Here is a tiny trained network, its code and every weight. The questions are about switching its units off for an input and a class, where a switched-off unit gives its printed mean instead of its output.

import numpy as np


def w(rows, s, z=0):
    codes = np.array(rows[::2]) - 128.0
    scale = np.full(codes.shape[1], s)
    scale[-1] = z or s
    return codes * scale


def norm(h):
    return h / np.sqrt((h * h).mean(-1, keepdims=True) + 1e-5)


def f(y):
    return y / 2 * (1 + np.tanh(0.7978845608 * (y + 0.044715 * y**3)))


def log_softmax(a):
    a = a - a.max(-1, keepdims=True)
    return a - np.log(np.exp(a).sum(-1, keepdims=True))


def net(x, mask):
    res = np.array(x, float).reshape(1, 3) / 4 @ E
    u = 0
    for l in range(2):
        y = f(norm(res) @ A[l][:, :-1].T + A[l][:, -1])
        res = res + np.where(mask[u : u + 6], y, B[l][:, -1]) @ B[l][:, :-1]
        u += 6
    return log_softmax(norm(res)[-1] @ U[:, :-1].T + U[:, -1])


A, B = {}, {}
E = w([
[141,90,85,131,66,123,101,92,207,197,138],'x0',
[70,133,2,138,95,83,105,102,110,38,103],'x1',
[135,170,139,127,83,123,154,101,114,116,177],'x2',
],0.0061)
A[0] = w([
[81,161,78,139,124,86,91,124,199,252,196,120],'0.n1',
[175,90,178,100,170,138,174,176,153,176,186,102],'0.n2',
[170,24,58,75,240,227,50,179,147,137,65,17],'0.n3',
[124,233,152,202,37,166,234,67,134,114,228,39],'0.n4',
[151,109,137,91,155,170,178,177,84,48,190,255],'0.n5',
[118,143,78,142,137,87,107,131,169,93,88,218],'0.n6',
],0.0038,0.0027)
B[0] = w([
[195,2,110,117,151,185,133,33,3,66,60,217],'0.n1',
[20,153,117,174,115,141,161,106,135,69,192,218],'0.n2',
[140,216,200,182,18,38,62,153,80,154,124,206],'0.n3',
[127,112,190,199,129,23,29,221,127,175,23,202],'0.n4',
[134,7,70,105,135,195,111,123,109,156,118,251],'0.n5',
[104,147,152,166,92,138,192,90,125,108,216,226],'0.n6',
],0.0059,0.0029)
A[1] = w([
[63,138,141,176,104,125,162,100,60,45,138,207],'1.n1',
[80,166,31,87,108,66,82,119,105,68,84,18],'1.n2',
[125,164,165,49,199,70,185,202,51,44,125,99],'1.n3',
[119,184,52,98,178,89,108,111,182,89,151,4],'1.n4',
[164,158,205,127,148,169,179,141,195,181,106,163],'1.n5',
[130,230,176,206,85,2,27,197,128,143,86,133],'1.n6',
],0.0065,0.0041)
B[1] = w([
[81,72,165,110,209,170,109,155,139,176,99,250],'1.n1',
[200,232,168,141,94,104,157,167,130,115,168,205],'1.n2',
[198,100,68,150,1,86,108,17,187,161,127,198],'1.n3',
[110,214,161,73,105,167,192,132,134,97,179,129],'1.n4',
[103,192,64,120,127,93,129,156,119,63,123,201],'1.n5',
[97,145,198,179,142,77,20,162,106,177,59,253],'1.n6',
],0.0085,0.0063)
U = w([
[197,37,56,132,42,163,137,30,136,133,112,152],'0',
[133,206,181,216,30,45,32,175,111,154,84,113],'1',
[65,239,91,91,139,197,224,194,169,45,216,145],'2',
[40,52,182,121,201,184,90,185,79,160,67,193],'3',
[145,85,104,8,213,20,112,156,163,109,168,10],'4',
[152,100,87,3,225,23,108,150,142,129,172,10],'5',
[149,86,86,28,216,16,140,167,140,130,158,10],'6',
[131,79,100,26,204,7,148,161,159,129,158,10],'7',
],0.014,0.012)

Each question gives the input, the list of numbers given to net, and the class t.
The units are the neurons (one row each of A and B). Each row of codes is followed by its name. A weight is (code - 128) times the scale printed after its matrix; where a second scale follows, it is the last column's (A, B and U).
mask holds one flag per neuron, layer by layer. A switched-off neuron (its flag False) gives its mean, the last column of its row in B, instead of its output. The means were averaged over made-up inputs and are rounded, as every weight is.
A unit's drop is (log p(t) with every unit on - log p(t) with that unit switched off) / (log p(t) with every unit on - log p(t) with every unit switched off).
The circuit of an input: a set's keep is (log p(t) with only the set's units on - log p(t) with every unit switched off) / (log p(t) with every unit on - log p(t) with every unit switched off). Starting from all 12 units, units are removed one at a time, each time the one whose removal leaves the highest keep (on an exact tie, the one counted first), for as long as the keep stays at least 0.8.
circuit, biggest first: the units of the circuit, biggest drop first
top k neurons: the k neurons with the biggest drops, biggest first
top k neurons in layer l: the k neurons of layer l with the biggest drops, biggest first
drop of u: that unit's drop, to one decimal
input [-6,6,-7], class 1: circuit, biggest first	1.n2
input [-8,-7,0], class 0: circuit, biggest first	1.n3, 1.n6
input [-7,-1,-8], class 1: top 2 neurons in layer 0	0.n3, 0.n1
input [1,-4,-6], class 1: top 2 neurons	0.n3, 1.n1
input [5,-8,6], class 2: circuit, biggest first	1.n6, 1.n5
input [-7,-8,6], class 2: top 2 neurons in layer 0	0.n3, 0.n1
input [-4,-7,-8], class 1: top 2 neurons	0.n3, 1.n1
input [-6,1,-7], class 1: top 2 neurons	0.n3, 0.n1
input [3,-2,1], class 3: top 3 neurons	0.n1, 1.n3, 0.n2
input [-1,-6,-5], class 2: top 2 neurons	0.n4, 1.n5
input [8,7,3], class 0: top 2 neurons in layer 1	1.n6, 1.n5
input [2,5,-4], class 2: circuit, biggest first	0.n4, 1.n2, 1.n6
input [-3,7,4], class 2: top 2 neurons	0.n3, 1.n6
input [0,3,2], class 3: circuit, biggest first	1.n1
input [-7,2,-7], class 0: top 3 neurons	1.n3, 0.n4, 0.n5
input [3,-6,-8], class 1: top 2 neurons	0.n3, 1.n1
input [-6,5,-8], class 1: top 4 neurons	0.n3, 0.n1, 1.n3, 1.n2
input [-2,-5,-5], class 1: top 2 neurons	0.n3, 0.n1
input [7,2,-7], class 0: top 3 neurons	0.n1, 0.n4, 1.n6
input [1,-5,-6], class 1: circuit, biggest first	1.n1
input [7,2,6], class 0: top 2 neurons in layer 0	0.n1, 0.n3
input [-5,-3,-3], class 0: top 2 neurons in layer 1	1.n3, 1.n6
input [-4,6,1], class 2: top 3 neurons	1.n6, 1.n2, 0.n1
input [0,-1,-2], class 3: top 2 neurons	0.n2, 1.n3
input [2,-3,-3], class 3: top 3 neurons in layer 0	0.n2, 0.n1, 0.n4
input [4,-7,-3], class 2: top 2 neurons in layer 1	1.n6, 1.n5
input [-8,-2,-7], class 0: top neuron in layer 1	1.n3
input [6,8,5], class 2: top 2 neurons in layer 0	0.n3, 0.n5
input [-1,-7,3], class 2: drop of 1.n6	0.1
input [-7,-1,2], class 0: drop of 1.n3	0.7
